Below is a small trained network, with its code and all its weights. Each question gives an input and a target symbol and asks what happens when units are switched off, that is, made to give their printed mean instead of their output.

import numpy as np


def w(rows, s, z=0):
    codes = np.array(rows[::2]) - 128.0
    scale = np.full(codes.shape[1], s)
    scale[-1] = z or s
    return codes * scale


def norm(h):
    return h / np.sqrt((h * h).mean(-1, keepdims=True) + 1e-5)


def f(y):
    return np.maximum(y, 0)


def softmax(a):
    e = np.exp(a - a.max(-1, keepdims=True))
    return e / e.sum(-1, keepdims=True)


def log_softmax(a):
    a = a - a.max(-1, keepdims=True)
    return a - np.log(np.exp(a).sum(-1, keepdims=True))


def net(x, mask):
    ids = ['αβγδεηθλξτφψ'.index(c) for c in x.split()]
    T = len(ids)
    res = E[ids] + P[:T]
    u = 0
    for l in range(2):
        r = norm(res)
        for j in range(3):
            rows = slice(2 * j, 2 * j + 2)
            q, k, v = (r @ M[l][rows].T for M in (Q, K, V))
            z = softmax(np.where(np.tri(T) > 0, q @ k.T / 2**0.5, -1e9)) @ v
            o = O[l][rows]
            res = res + np.where(mask[u + j], z, o[:, -1]) @ o[:, :-1]
        u += 3
        y = f(norm(res) @ A[l][:, :-1].T + A[l][:, -1])
        res = res + np.where(mask[u : u + 8], y, B[l][:, -1]) @ B[l][:, :-1]
        u += 8
    return log_softmax(norm(res)[-1] @ U[:, :-1].T + U[:, -1])


Q, K, V, O, A, B = {}, {}, {}, {}, {}, {}
E = w([
[142,148,42],'α',
[170,189,110],'β',
[148,173,111],'γ',
[119,156,139],'δ',
[205,167,4],'ε',
[136,167,143],'η',
[118,97,119],'θ',
[122,83,127],'λ',
[173,140,93],'ξ',
[70,176,129],'τ',
[94,185,107],'φ',
[139,83,123],'ψ',
],0.024)
P = w([
[254,75,83],'0',
[89,184,143],'1',
[162,86,49],'2',
[81,217,171],'3',
[146,98,65],'4',
[192,232,162],'5',
[137,87,80],'6',
[42,217,183],'7',
[141,87,89],'8',
[40,216,193],'9',
[144,85,95],'10',
[34,221,199],'11',
],0.0075)
Q[0] = w([
[143,112,195],'0.h0',
[109,85,167],'0.h0',
[124,250,131],'0.h1',
[165,101,180],'0.h1',
[82,156,68],'0.h2',
[125,174,130],'0.h2',
],0.013)
K[0] = w([
[148,72,150],'0.h0',
[91,7,114],'0.h0',
[130,214,169],'0.h1',
[141,8,159],'0.h1',
[170,131,220],'0.h2',
[106,160,148],'0.h2',
],0.011)
V[0] = w([
[134,135,205],'0.h0',
[238,196,127],'0.h0',
[172,1,79],'0.h1',
[241,189,146],'0.h1',
[89,93,89],'0.h2',
[164,89,246],'0.h2',
],0.0059)
O[0] = w([
[134,215,198,120],'0.h0',
[177,153,46,217],'0.h0',
[129,253,156,3],'0.h1',
[217,93,164,202],'0.h1',
[51,107,58,95],'0.h2',
[246,24,179,81],'0.h2',
],0.0053,0.0056)
A[0] = w([
[180,148,100,29],'0.n0',
[59,91,1,253],'0.n1',
[102,251,217,181],'0.n2',
[119,136,68,90],'0.n3',
[192,220,139,163],'0.n4',
[225,99,78,153],'0.n5',
[163,202,142,142],'0.n6',
[3,108,211,136],'0.n7',
],0.0085,0.0032)
B[0] = w([
[89,125,188,167],'0.n0',
[240,142,106,254],'0.n1',
[14,155,87,250],'0.n2',
[254,72,109,164],'0.n3',
[30,106,169,254],'0.n4',
[124,185,107,232],'0.n5',
[61,65,140,212],'0.n6',
[187,230,176,205],'0.n7',
],0.007,0.0061)
Q[1] = w([
[104,77,90],'1.h0',
[75,199,78],'1.h0',
[2,93,228],'1.h1',
[92,158,150],'1.h1',
[107,81,124],'1.h2',
[122,203,210],'1.h2',
],0.0098)
K[1] = w([
[251,141,153],'1.h0',
[140,54,100],'1.h0',
[208,104,79],'1.h1',
[205,200,194],'1.h1',
[109,97,194],'1.h2',
[141,233,80],'1.h2',
],0.011)
V[1] = w([
[66,94,159],'1.h0',
[81,151,138],'1.h0',
[255,42,117],'1.h1',
[120,183,102],'1.h1',
[119,206,163],'1.h2',
[161,209,71],'1.h2',
],0.0092)
O[1] = w([
[14,115,110,69],'1.h0',
[66,142,114,131],'1.h0',
[141,160,2,94],'1.h1',
[196,93,105,184],'1.h1',
[26,64,106,177],'1.h2',
[4,92,234,254],'1.h2',
],0.0049,0.0079)
A[1] = w([
[171,206,125,150],'1.n0',
[59,23,98,100],'1.n1',
[109,128,1,103],'1.n2',
[183,42,105,237],'1.n3',
[57,82,93,106],'1.n4',
[91,94,116,3],'1.n5',
[66,43,59,43],'1.n6',
[128,20,123,179],'1.n7',
],0.0097,0.0071)
B[1] = w([
[150,36,85,224],'1.n0',
[159,86,201,172],'1.n1',
[146,130,156,165],'1.n2',
[166,255,58,254],'1.n3',
[191,79,112,200],'1.n4',
[176,154,118,128],'1.n5',
[138,111,200,140],'1.n6',
[237,163,79,179],'1.n7',
],0.011,0.0041)
U = w([
[88,242,103,83],'α',
[250,218,88,254],'β',
[244,207,203,181],'γ',
[117,103,115,80],'δ',
[199,101,255,227],'ε',
[121,158,115,42],'η',
[113,220,183,46],'θ',
[88,193,128,82],'λ',
[56,97,158,169],'ξ',
[162,149,84,65],'τ',
[137,173,146,30],'φ',
[115,192,93,39],'ψ',
],0.0096,0.0057)

Each question gives the input, a string of symbols that net reads in full, and the target symbol t.
The units are the heads (2 rows each of Q, K, V and O) and the neurons (one row each of A and B). Each row of codes is followed by its name. A weight is (code - 128) times the scale printed after its matrix; where a second scale follows, it is the last column's (O, A, B and U).
mask holds one flag per unit, layer by layer, with each layer's heads first. A switched-off unit (its flag False) gives its mean, the last column of its rows in O or B, instead of its output. The means were averaged over made-up inputs and are rounded, as every weight is.
A unit's drop is (log p(t) with every unit on - log p(t) with that unit switched off) / (log p(t) with every unit on - log p(t) with every unit switched off).
The circuit of an input: a set's keep is (log p(t) with only the set's units on - log p(t) with every unit switched off) / (log p(t) with every unit on - log p(t) with every unit switched off). Starting from the 12 units with the biggest drops (on a tie, the unit counted first), units are removed one at a time, each time the one whose removal leaves the highest keep (on an exact tie, the one counted first), for as long as the keep stays at least 0.8.
units of the circuit, in order: the units of the circuit, biggest drop first
unit that matters most: the unit with the biggest drop
top k neurons: the k neurons with the biggest drops, biggest first
drop of u: that unit's drop, to one decimal
input β ξ η τ η α γ θ ψ, target β: units of the circuit, in order : 1.n3
input β η λ δ η η β γ η β τ, target β: top 2 neurons : 0.n2, 0.n1
input α η η ε η, target ε: top 2 neurons : 0.n5, 0.n0
input τ η η θ, target ε: units of the circuit, in order : 0.n7, 1.n3
input η ε δ ξ τ β τ λ η τ τ, target ε: units of the circuit, in order : 1.h1, 1.n3, 0.n1, 0.n4
input η τ τ η φ ε γ η γ θ, target ε: top 3 neurons : 0.n4, 1.n3, 0.n2
input η τ τ, target γ: top 3 neurons : 0.n2, 0.n1, 0.n7
input β η η ξ τ θ β, target γ: top 4 neurons : 0.n2, 0.n7, 0.n5, 0.n4
input η β θ τ α β τ, target γ: top 2 neurons : 0.n1, 0.n7
input η α ψ η β η λ, target β: top 2 neurons : 1.n3, 0.n1
input η η η τ ξ τ η θ τ λ λ, target γ: top 3 neurons : 0.n2, 0.n1, 0.n4
input η η β δ β ψ η ξ, target γ: top 3 neurons : 0.n2, 0.n7, 0.n5
input η η η η η η ξ γ, target ξ: top 2 neurons : 0.n5, 1.n3
input η β η ξ η δ τ, target β: unit that matters most : 0.h1
input η λ η η θ η η γ, target ξ: drop of 0.h1 : 0.2
input η β η η, target ξ: drop of 0.n5 : 0.1
input η η η η ε η η, target ε: drop of 0.n5 : 1.0
input ε ε η τ τ η θ λ λ, target γ: drop of 0.n1 : 0.2
